In the rows, zero is written as 128.
Facts:
babri π:109 σ:480 λ:kotan
bafem π:109 σ:718 λ:skeplol
beskir π:109 σ:718 λ:plodrol
betrul π:552
bigevek π:109 σ:690 λ:bridro
bipil π:109 σ:834 λ:plodrol
bisti π:109 σ:134 λ:gekavel α:tredre,plekozos
bizik π:109 σ:901 λ:bolilo
bobres π:109 σ:96 λ:skeplol α:febo
bolilo π:409
bonubro π:109
botral π:552 σ:184 λ:mastuvil
brebon π:409 λ:kudem
brepekas π:109 σ:190 λ:flafle
brida π:109 σ:614 λ:godres α:skepam
bridro π:109
brikluk π:109 σ:901 λ:bonubro
brodin π:409 α:mesto,droklek,zaste,gribrik
broklis π:552 σ:120 λ:bolilo α:mebram,stepabuk,regezek
bronabis π:109 σ:718 λ:stolas
brosta π:109 λ:bonubro α:gruskobros
brozel π:109
brozipor π:409 σ:718 λ:plofo
brupul π:109 σ:718 λ:vumos α:stefa,vimul
budum π:409 σ:190 λ:kulor
bunidro π:552
butrum π:109 σ:190 λ:mudrel α:stodi,luvu,ritre
dakan π:109 σ:184 λ:plesak α:lago,klafutra,ruflek
damos π:109 σ:718 λ:brodin
datras π:109 σ:120 λ:roro
diro π:552 σ:901 λ:fustam
divibrom π:109 λ:kotan α:perafos,stoples,stistar,sezo
dobri π:109
dodek π:109 σ:718 λ:bridro
dragras π:409 σ:690 λ:bonubro
dramon π:409 λ:brozel
dranis π:109 σ:977 λ:zozostak α:vuzun
drasin π:109 σ:831 λ:bridro
dridustes π:409 σ:690 λ:plodrol
droflu π:109 σ:458 λ:bonubro α:pazi,stilus,litri,plofo
droklek π:109 σ:690 λ:grefir
drubem π:109 σ:614 λ:zoflom α:vuflas,zaste
drukada π:409 λ:flafle
duplon π:409 σ:831 λ:zozostak α:tero,gropas,stubotum,zusifim,flabus
dustem π:109 σ:460 λ:bonubro
faramas π:109
faska π:109 σ:614 λ:divibrom
febo π:109 σ:690 λ:gekavel
flabus π:109
flafle π:552 λ:plaklek
flebrim π:109 σ:184 λ:zusifim
fletrir π:109 σ:96 λ:vumos
flidok π:109 σ:184 λ:tutin
flotrek π:552 σ:834 λ:plesak α:brebon
fluflol π:552 λ:brozel
fluga π:552 σ:458 λ:vasa α:budum,kogrebrus,bolilo
flumu π:109
foflas π:109 σ:120 λ:fustam
fopape π:109 σ:725 λ:mipak α:vifu,vuflas,ruflek
fotri π:409 σ:460 λ:fustam
fudin π:109 σ:901 λ:klatrisko
fusko π:409 σ:480 λ:zogas
fustam π:109 λ:subu
gapi π:109 σ:142 λ:tutin α:febo
gebus π:109 λ:tutin α:zeflo
gekavel π:552
geklek π:109 λ:fustam α:grikil
gepok π:552 σ:614 λ:roro
gesi π:109 λ:niros
godres π:109
goskim π:552 σ:977 λ:neba
grabizir π:552 σ:72 λ:mipak α:bigevek
grazi π:109 λ:tigro
grefir π:409 λ:gekavel α:zusta,kloflol,fletrir
gribrik π:552 σ:142 λ:vesa
grikil π:109 σ:460 λ:divibrom
griram π:109 σ:718 λ:bunidro α:plekozos
gropas π:109 σ:142 λ:subu
gruskobros π:109 σ:134 λ:vesa
gufitram π:109 σ:134 λ:vumos
gugin π:109 σ:72 λ:vumos
kaplum π:409 σ:831 λ:plofo
kaske π:409 σ:72 λ:bunidro α:zeflo,plodrol,liskal
kefako π:109 λ:bonubro
ketes π:109 λ:kliradrom α:fletrir
klabros π:552 σ:901 λ:dobri
klafutra π:552 λ:flafle
klatrisko π:109 λ:brodin
klibrenek π:552 σ:134 λ:kliradrom
klibri π:409 σ:718 λ:roro
kliradrom π:409
klodar π:409 σ:142 λ:fustam α:mastuvil,klibri,grazi,gruskobros
kloflol π:409 σ:460 λ:skeplol
klonon π:409 σ:718 λ:mipak α:datras,bolilo,dramon
klopluzik π:109 σ:614 λ:betrul α:kudem,dridustes,dodek
kloskil π:109 σ:458 λ:zavur
kluklan π:109 σ:690 λ:skeplol
kogrebrus π:552 σ:120 λ:faramas
kotan π:409
kudem π:409 λ:skeplol
kulor π:552 λ:brodin
lago π:409 σ:134 λ:subu
lezok π:552 σ:190 λ:bridro
lifim π:109 λ:tutin
ligru π:109 σ:614 λ:tutin
linek π:109 λ:vasa α:kluklan
liskal π:409 σ:901 λ:godres
litri π:552 σ:480 λ:mipak
luvu π:552 σ:190 λ:zogas
mastuvil π:552 λ:bonubro
mebram π:552 σ:190 λ:reva
meror π:409 σ:190 λ:fustam
mesar π:109 λ:vesa
mesto π:409 λ:vumos
mipak π:409 λ:faramas α:klatrisko,febo
mogran π:109 σ:72 λ:bridro
mogrin π:552 σ:834 λ:stilus
mudrel π:109 λ:bunidro
naklir π:109 σ:184 λ:vesa
nalum π:109 σ:831 λ:stilus α:klibrenek
naskidrem π:109 σ:190 λ:mipak
neba π:109
nedresta π:109 σ:72 λ:betrul α:zusifim,subu,gekavel
nestotrik π:409 σ:134 λ:plaklek
niros π:109 λ:gekavel
noklar π:109 σ:690 λ:tutin
noskel π:109 σ:190 λ:divibrom
nusok π:409 σ:725 λ:vesa
nutro π:552 α:pari,vuflas,nusok,skepam,klabros,mogran,bunidro
nutuk π:109 λ:grefir
nuzimum π:109 σ:184 λ:zavur
pari π:109 λ:niros
pasek π:552 σ:142 λ:bunidro α:klatrisko,diro,tredra,pulok,gepok
pazi π:409 σ:480 λ:zavur
perafos π:109 σ:142 λ:skeplol
petrok π:109 σ:614 λ:bridro α:tutin,kluklan,fletrir
pigrik π:409 σ:134 λ:plodrol
pitrekol π:552 σ:901 λ:betrul
pladan π:409 σ:458 λ:skeplol
plaklek π:409
plekozos π:409 σ:142 λ:gekavel
plesak π:109 λ:nutro
plidruk π:109 λ:stolas α:tredre,brikluk
pliklun π:109 λ:zogas α:pazi,diro,retram
plodrol π:109 λ:kliradrom
plofo π:552 λ:godres
pluduk π:109 λ:bonubro
pulok π:109 σ:725 λ:dobri
puso π:552 σ:460 λ:subu
refi π:109 σ:72 λ:plaklek
regezek π:109 σ:480 λ:flafle
retram π:552 σ:134 λ:zozostak
reva π:109 λ:faramas
ribir π:109 σ:458 λ:stolas α:vuflas
ritre π:109 λ:gekavel
roro π:552 λ:brodin α:stefa,febo,plekozos,mogran
rudradre π:109 σ:690 λ:niros α:fluflol
ruflek π:552 σ:142 λ:vumos
runotok π:109 σ:142 λ:zozostak
sasil π:552 σ:72 λ:skeplol
satrogas π:109 σ:901 λ:mudrel α:vimul,dridustes,kogrebrus,grazi,febo,bolilo
sezo π:109 λ:zogas
sibroga π:109 σ:718 λ:plaklek α:flafle,drukada
skaguk π:109 σ:190 λ:faramas α:klibri,dobri,reva
skaske π:409 σ:142 λ:bridro
skepam π:109 σ:460 λ:vumos
skepime π:109 σ:718 λ:vesa α:naklir,damos,stistar
skeplol π:409
skesotin π:409 σ:120 λ:bridro α:kulor,bronabis
skisakle π:109 σ:460 λ:plodrol
skoskis π:409 σ:134 λ:reva
soklum π:552 σ:184 λ:stolas
solem π:409 σ:184 λ:niros α:brozipor
stagrotru π:409 λ:nutro
stefa π:109 λ:niros
stepabuk π:109 σ:718 λ:niros
stigu π:109 σ:460 λ:zusta
stilus π:409 λ:tutin
stistar π:409 σ:184 λ:kulor
stodi π:409 λ:zoflom
stolam π:109 σ:72 λ:bolilo α:vasa,bronabis,bigevek,klabros,gruskobros,bunidro
stolas π:409 λ:tutin
stoples π:109 σ:184 λ:zoflom
stubotum π:409 σ:460 λ:gekavel
subu π:109 λ:godres
suzer π:109 σ:718 λ:brozel
tero π:109 σ:718 λ:zavur
tesko π:109 σ:460 λ:mipak α:stagrotru,beskir
tezeflor π:109 σ:614 λ:grefir
tigro π:109 λ:kliradrom
tiklude π:409 σ:460 λ:stilus
tiri π:109 σ:458 λ:niros
tiskol π:109 σ:190 λ:flabus
toflur π:552 σ:725 λ:plofo
tredra π:109 σ:120 λ:zusta
tredre π:109 σ:834 λ:flafle
tripum π:109 σ:725 λ:bridro
tritok π:109 σ:142 λ:zusta α:klatrisko,diro,niros,gekavel
trozi π:109 σ:614 λ:zusta
trugril π:109 λ:roro
tute π:109 λ:zoflom α:mogrin
tutin π:552
vasa π:409 λ:faramas
vesa π:109 λ:gekavel
vifu π:552 σ:460 λ:brozel
vimul π:552 σ:134 λ:vasa
viplak π:109 λ:neba
viraskon π:409 σ:460 λ:plaklek α:trozi,mesar,tiri,runotok
vizum π:552 σ:458 λ:ketes
vuflas π:109 σ:96 λ:gekavel
vuflen π:552 λ:viplak α:flafle,gesi,mogran
vumos π:109 λ:brozel
vuzun π:109 λ:viplak
zaste π:109 σ:480 λ:tutin
zavur π:109 λ:brozel
zeflo π:109 σ:458 λ:zogas
zesi π:109 σ:458 λ:mudrel α:stoples,kliradrom
zizus π:109 σ:72 λ:vasa α:bafem
zoflom π:109 λ:bolilo
zogas π:109 λ:betrul α:kefako,klibrenek
zozostak π:409 λ:flumu
zubuk π:109 σ:134 λ:niros
zugrok π:552 σ:831 λ:bolilo α:brebon,tredre
zusifim π:409 λ:skeplol
zusta π:109 λ:kliradrom

Known rows:
nuzimum: [122 129 124 161 113 119 157 131 124 145 135 122 110 117  96 123 129  99
 120 137 110 112 134 132 147 121 154 114 134 141]
gebus: [154 146  98  92 160  99 115 131 149 143 145 154 135 124 132 141 120 118
 126 125 135 130 118 132 129 117 157 119 155 150]
ketes: [141 122 118  99 149 124 132 146 119 162 136 152 132 133 106 144 145 122
 166  81 165 153 102 128 115 114 139  95 153 110]
fletrir: [117 132 124 151 134 109 150 129 121 130 138 113 124 104 116 129 107  97
 129 136 105 139 126 126 115 118 152 126 143 138]
tiskol: [160 140 134 115 131 118 130 131 135 124 158 128 117 119 133 109 133 101
 108 145 116 116 145 140 145 122 161 153 141 144]
viplak: [143 121 119 106 139 130 127 142 123 149 138 147 137 130 121 153 134 114
 152  92 150 159 106 139 111 129 131  97 158 112]
gapi: [145 150  96  98 138 113 118 130 134 160 148 158 112 122 120 145 132 110
 127 129 136 110 125 125 124 131 172 112 141 147]
pulok: [152 118 149 153  91 141 145 134 131 123 153 114 112 126 122 113 131  92
 103 146 106 126 158 145 157 128 143 145 137 140]
noklar: [140 108 137 149 119 118 157 136 128 128 143 114 123 124 117 115 116 106
 112 142 123 130 134 133 157  95 136 146 143 146]
sibroga: [142 114 128 143 116 123 160 136 127 147 140 128 107 130 102 113 132 113
 106 143 126 103 135 132 166 106 154 137 139 140]
bipil: [136 152 122 123 148 105 138 130 124 135 144 130 117 110 115 114 132 103
 125 138 104 117 137 145 132 133 172 128 150 132]
petrok: [131 129 106 114 172  91 145 126 118 149 137 129 135 117 121 128 109 124
 123 133 135 127 102 115 121  93 158 128 150 131]
tiklude: [116 107 139 147 113 157 134 131 132 105 113 108 132 127 115 123 142 151
 138 142 130  96 162 113 167 130 133 117  97 149]
zozostak: [115 107 126 102 149 155 110 140 126 113 106 134 156 136 125 153 146 165
 177  90 164 135 130 124 125 145 116  77 123 115]
duplon: [119 112 113 136 113 156 124 119 136 123 115 127 121 127 123 140 134 154
 126 149 142  74 154 100 164 134 149 109  89 164]
nusok: [184  74 172 137 128 194 127 101 116 122 126 109 143 178 163 111 167 151
  33 163 137  87 152 118 164 178 112 161 110  80]
kotan: [116 106 125 104 147 158 108 138 125 118 107 135 156 135 123 152 147 169
 179  90 164 137 132 126 124 145 116  80 122 109]
klafutra: [ 96 171 136 110  99 122  90 122 144  91 111 131 118 130 161 116 112 162
 149 127 110 147 132 137  95 134  74 172  96 130]
botral: [ 82 161 146 165  80 127 136 124 132 116  92 115  91 133 124  85 135 162
 129 141 101 101 136 127 137 124  80 162  75 129]

Rows:
No name comes twice in this set of rows, the named rows included.
[198  88 137 101 166 157 124 109 106 188 139 159 152 180 150 150 160 124
  61 106 170 146  79 123 105 164 110 123 167  45] -> vesa
[152 149 148 110 115 151  85  86 126 138 114 143 116 174 189 119 146 160
  49 152 120 109 112 112  87 187  73 187  92  68] -> gribrik
[158 135 136 120 127 121 134 133 132 129 155 127 116 123 124 111 138 101
 115 139 118 122 144 142 147 124 157 146 143 139] -> noskel
[176  76 144  84 188 181 116 108 107 170 110 151 166 186 156 143 181 184
  87 103 195 109  97 100 120 166 105 112 125  40] -> grefir
[210 102 167 133 171 131 151  97 109 173 149 127 145 170 162  93 157 108
  13 163 152  98  95  98 147 104 123 182 137  83] -> rudradre
[145 116 166 110 114 169 101 104 115 145  96 144 136 194 172 125 155 180
  80 107 150 151  90 125  86 173  34 163 111  30] -> gekavel
[ 94 147 145 114  96 140 105 138 133 121  90 145 120 148 135 120 144 177
 179  83 145 156 110 139 102 128  49 133  99  94] -> betrul
[181  99 132 140 160 133 145  92 103 164 140 127 140 160 156 133 127 109
  15 163 123 118  97 122 115 160 136 158 160  70] -> vuflas
[118 132 110 108 142 148 100 124 135 114 118 137 139 123 132 148 143 150
 155 128 141 101 149 112 127 159 149  92 104 140] -> skaske
[126 112 124 120 120 135 126 146 123 142 136 140 139 127 110 162 128 111
 171  80 142 179 112 151 105 140 120  86 163 106] -> reva
[135 100 142 155 109 129 152 135 127 120 143 108 128 125 119 122 110 101
 108 138 115 147 135 141 151 110 130 145 149 140] -> bigevek
[184  93 168 151 137 151 152  96  90 163 158 114 124 163 154 112 146  97
  17 171 128 108 116 113 127 142 130 182 141  65] -> stepabuk
[111 108 145 151 113 162 131 127 130  96 119  98 135 119 130 121 135 138
 137 146 122 107 165 111 153 137 132 126  92 149] -> kloflol
[149 147 106  85 162 100 119 132 132 142 155 144 127 115 133 134 123 114
 138 123 142 128 121 119 116 105 165 132 145 147] -> linek

Now the same nodes, written a new way:
Known rows:
sasil: [117 127 140 110 113 139 121 132 127 126 105 103 138]
solem: [ 97 175 134  50 113 132 164 140 100 133  87 122 131]
noklar: [136 120 132 156 142 126 137 135 123 131 139 128 124]
babri: [130 143 114  99 159 141 105 162 153 125 240 131 120]
pulok: [100 124 127 145 147 127 118 126 130 123 157 118 133]
bigevek: [152 123 130 165 142 130 136 128 127 122 135 133 122]
mipak: [135 141 148  84  96 120 170 113 115 134  89 166 154]
febo: [132 155 127 109 132 137 132 140 112 128 150 130 113]
bobres: [122 125 135 138 120 129 135 118 124 131 107 123 142]
kudem: [152 133 141 106  90 122 160 119 110 130  83 152 137]
drubem: [144 135 102  69 165 130 100 128 178 125 209 135 131]
mesto: [157 139 142 119 121 120 165 115 139 123 109 143 139]
liskal: [128 126 119 125 109 128 136 116 146 127 116 133 132]
lezok: [120 135 139 156 108 133 118 127 130 124 104 119 122]
meror: [ 86 111 117 192 101 146 138 132 124 125 114 135 127]
nestotrik: [118 139 139  65 120 136 150 131 127 123 116 113 158]
tritok: [ 96 130 143 149 142 124 148 133 117 133 151 145 140]
stodi: [145 139 137 112 111 123 159 123 131 128 106 141 138]
tiskol: [121 123 128 172 137 126 131 135 120 130 137 128 119]

Rows:
No name comes twice in this set of rows, the named rows included.
[127 164  94  13 167 133  88 145 165 133 216 124 109] -> tezeflor
[113 137 151  72 114 134 173 134 114 131  82 126 158] -> kaske
[ 97 136 132  78 132 139  95 125 145 116 149 100 144] -> retram
[105 149 115 115 147 129 121 147 105 130 124 108 107] -> naklir
[ 80 107 100 169 111 144  63 112 168 119 170 118 117] -> diro
[149 137 108 112 174 140 105 151 159 114 241 138 117] -> zaste
[170 129 138 122 110 118 164 109 115 122  73 160 138] -> vasa
[ 91 146 150 127 111 136 129 128 126 128 119 133 140] -> pasek
[129 108 119 144 144 110 116 123 122 130 144 148 117] -> flabus
[134 135 108 107 143 116 115 136 109 136 136 144  98] -> ritre
[122 154 129  74 138 145  91 148 168 115 230 124 129] -> litri
[130 130 139 175 124 131 146 134 117 132 116 134 129] -> skaguk

